pok: [109 146 171 170]
lag: [147 146 171 112]
Dimig: [126 146 171 112]
Viban: [172 127  88 175]
mifid: [152 141 167 102]
loc: [141] | mifid, 2
loc: [172] | Viban, 1

piti: [119 185 141 112 113 153 118 161 143 112 158]
nug: [125 179 138 120 119 139 108 162 150 105 152]
kepu: [125 179 139 122 119 144 110 164 149 103 153]
Nubit: [125 183 144 118 117 148 108 160 148 104 155]
sil: [122 184 143 118 116 151 156 162 146 106 156]
baga: [121 185 144 116 115 153 113 160 145 154 158]
gubo: [122 181 140 118 116 147 113 163 165 107 155]
zegu: [127 176 137 125 143 140 109 164 151 104 150]
megap: [130 177 141 123 122 135 104 160 153 101 151]
[130 177 141 123 122 135 104 160 153 101 151] | megap
[125 179 138 120 119 139 108 162 150 105 152] | nug
loc: [121] | baga, 1
loc: [106] | sil, 10
loc: [110] | kepu, 7

fogo: [120 134 120 124 140 125 115 100 119 131]
Sinak: [120 134 120 124 140 125 114 147 130 137]
Pufil: [126 126 130 127 127 129 129 130 127 126]
tugog: [120 105 116 117 100 147 135 148 109 105]
kefu: [111 139 113 120 153 121  99 129 130 144]
loc: [148] | tugog, 8
loc: [131] | fogo, 10
[126 126 130 127 127 129 129 130 127 126] | Pufil
loc: [115] | fogo, 7

zazi: [143 144 121 123 147 109 155 123 148 140 127 124  96  69 135  97 142 126
 136]
sok: [150 156 134 148 143 126 134 141 135 120 124 156  74  89 118  81 113 116
 160]
zadob: [148 146 138 122 164 132 155 137 139 136 110 106 102  90 111  90 138 110
 151]
tinu: [124 137 139 140 139 119 131 121 147 132 139 127  89 140 111  82 131 121
 150]
Busu: [137 158 113 140 145 145 136 148 138 137 107 127  81  78 119  98 113 127
 143]
loc: [160] | sok, 19
loc: [141] | sok, 8
loc: [122] | zadob, 4
loc: [146] | zadob, 2
loc: [96] | zazi, 13

Rezod: [ 83 113 147  89 129]
nir: [133 140 172  91 111]
Kuzu: [139 107 136  87 140]
Zas: [112 126 156  88 100]
timog: [132 112 112 103 183]
Mit: [123 133 165 139 103]
loc: [91] | nir, 4
loc: [113] | Rezod, 2
loc: [89] | Rezod, 4
loc: [107] | Kuzu, 2
loc: [83] | Rezod, 1
loc: [100] | Zas, 5

baguz: [128 135 138 131 138 135]
Tapo: [164 139 125 116 128 116]
giv: [140 145 126 128 138 132]
dobif: [158 139 117 121 133 112]
Supor: [128 184  95 141 122 119]
rul: [123 113 135 128 121 133]
loc: [95] | Supor, 3
loc: [122] | Supor, 5
loc: [119] | Supor, 6
loc: [125] | Tapo, 3
loc: [140] | giv, 1

vuni: [159  99  83 110 123 165 143 122 120 139 110 140 127 131 120 147 164 135]
kabob: [146  81  75 141 141 152  85 140 113 125 133 179 130 141 158 112 109 129]
ridud: [127 132  89 115 126  88  88 132 160 114 121 133 108 144 142 142 140 141]
loc: [126] | ridud, 5
loc: [109] | kabob, 17
loc: [158] | kabob, 15
loc: [159] | vuni, 1
loc: [135] | vuni, 18
loc: [123] | vuni, 5

tesu: [ 70 106 135 160 149 163]
mefet: [103 162 107 119 144 114]
siso: [103 162 105 118 128 121]
Timen: [103 162 118 119 144 114]
loc: [106] | tesu, 2
loc: [105] | siso, 3
loc: [149] | tesu, 5

luz: [175  90 119 105 143 147 123 167 122 138 146  92 125 158 125  74  91 113
 142  76 167 122 139 118 126 117 132 130 122  93 125 148 115 112 124 123
 195 120 109 113  99 191 128 168 115 118 126 116 116 108 119 183]
Komu: [144 144 122 144 136 142 135 127 129 137 141 113 128 140 116  95 119 138
 142 105 148 130 146 139 112 137 119 120 119 118 127 136 118 142 122 119
 149 133 114 125 108 157 119 151 122 117 137 118 122 112 115 151]
fegug: [142 101 123 137 134 122 123 133 108 131 138 121 133 105 152 138 113  97
 120 125 116 115 128 118 133 104 136 144 136 138 134 131 121 116 145 143
 132 128 127 120 111 121 127 110 118 119 139 120 116 130 129 119]
biti: [129 167 142 124 121 121 134 124 143 137 128 128 151 132 139 155 143 156
 125 150 120 124 127 115 127 129 145 134 126 129 146 152 133 126 129 140
 114 148 112 127 157 122 129 118 135 128 136 122 126 127 118 130]
Kekob: [142 151 143 135 133 137 137 131 123 132 127 136 132 138 133 139 140 122
 138 131 138 136 132 140 136 141 120 138 140 137 137 140 149 125 138 142
 148 120 137 142 126 137 131 140 147 147 132 133 142 135 145 137]
loc: [150] | biti, 20
[142 151 143 135 133 137 137 131 123 132 127 136 132 138 133 139 140 122
 138 131 138 136 132 140 136 141 120 138 140 137 137 140 149 125 138 142
 148 120 137 142 126 137 131 140 147 147 132 133 142 135 145 137] | Kekob
loc: [168] | luz, 44
loc: [93] | luz, 30
[144 144 122 144 136 142 135 127 129 137 141 113 128 140 116  95 119 138
 142 105 148 130 146 139 112 137 119 120 119 118 127 136 118 142 122 119
 149 133 114 125 108 157 119 151 122 117 137 118 122 112 115 151] | Komu
loc: [74] | luz, 16

tobo: [126 124 159  92 140 143]
Tarid: [108 124 121 174 182 156]
tebo: [112 184 107 157 111 137]
loc: [107] | tebo, 3
loc: [112] | tebo, 1
loc: [156] | Tarid, 6

Luv: [144 124 117 139 128]
Zug: [149 129 115 144 104]
guda: [ 99 133 153 133 126]
rakek: [143 143 136 149 125]
kan: [ 67 103 136 139 116]
Kes: [149 129 115 127 122]
mos: [ 67 103 162 171 121]
dar: [159 114 125  95 113]
loc: [117] | Luv, 3
loc: [122] | Kes, 5
loc: [126] | guda, 5
loc: [127] | Kes, 4
loc: [114] | dar, 2

nilo: [153  88 131 165 150 102]
ter: [105  88 149 165 145 102]
kanip: [151 148 153 137 132 102]
las: [155 154 134  83 121  97]
loc: [149] | ter, 3
loc: [131] | nilo, 3
loc: [154] | las, 2
loc: [83] | las, 4
loc: [151] | kanip, 1
loc: [121] | las, 5

dol: [129  96 134 140 160 157  80 108 130 181  80 126 108 142 130 125  90]
tafu: [111 147 146 112 172  59 147 134  81 109 130 113  98  91 101 115 148]
vude: [175 105 129 102 117 154 161 143 160 154 104 135 122 175 135 101 118]
loc: [112] | tafu, 4
loc: [111] | tafu, 1

tufe: [ 93  89  64 113]
Mur: [102 107 130 113]
nemal: [ 64 113  62 111]
Rapuv: [112  81  63 115]
nuf: [ 69 111  67  85]
momu: [149 125  66 126]
Beti: [ 73 116  75 114]
tib: [112  81 163 115]
Zeg: [106 125  84  80]
loc: [84] | Zeg, 3
loc: [67] | nuf, 3
loc: [63] | Rapuv, 3
loc: [126] | momu, 4
[ 69 111  67  85] | nuf
loc: [114] | Beti, 4
loc: [163] | tib, 3

gab: [ 67  72 167  87]
gori: [152 112 160 160]
lis: [154 137 137 118]
kuro: [148  75 118 180]
Duta: [106 148  80 102]
rozo: [149  89 104  67]
rorog: [142 160  99 110]
Tobi: [163 108  87 138]
Gulit: [ 69  78 136 104]
Tapok: [ 64 161  88  81]
gifi: [ 72 175  68 159]
tusit: [111 114 155  73]
loc: [73] | tusit, 4
loc: [106] | Duta, 1

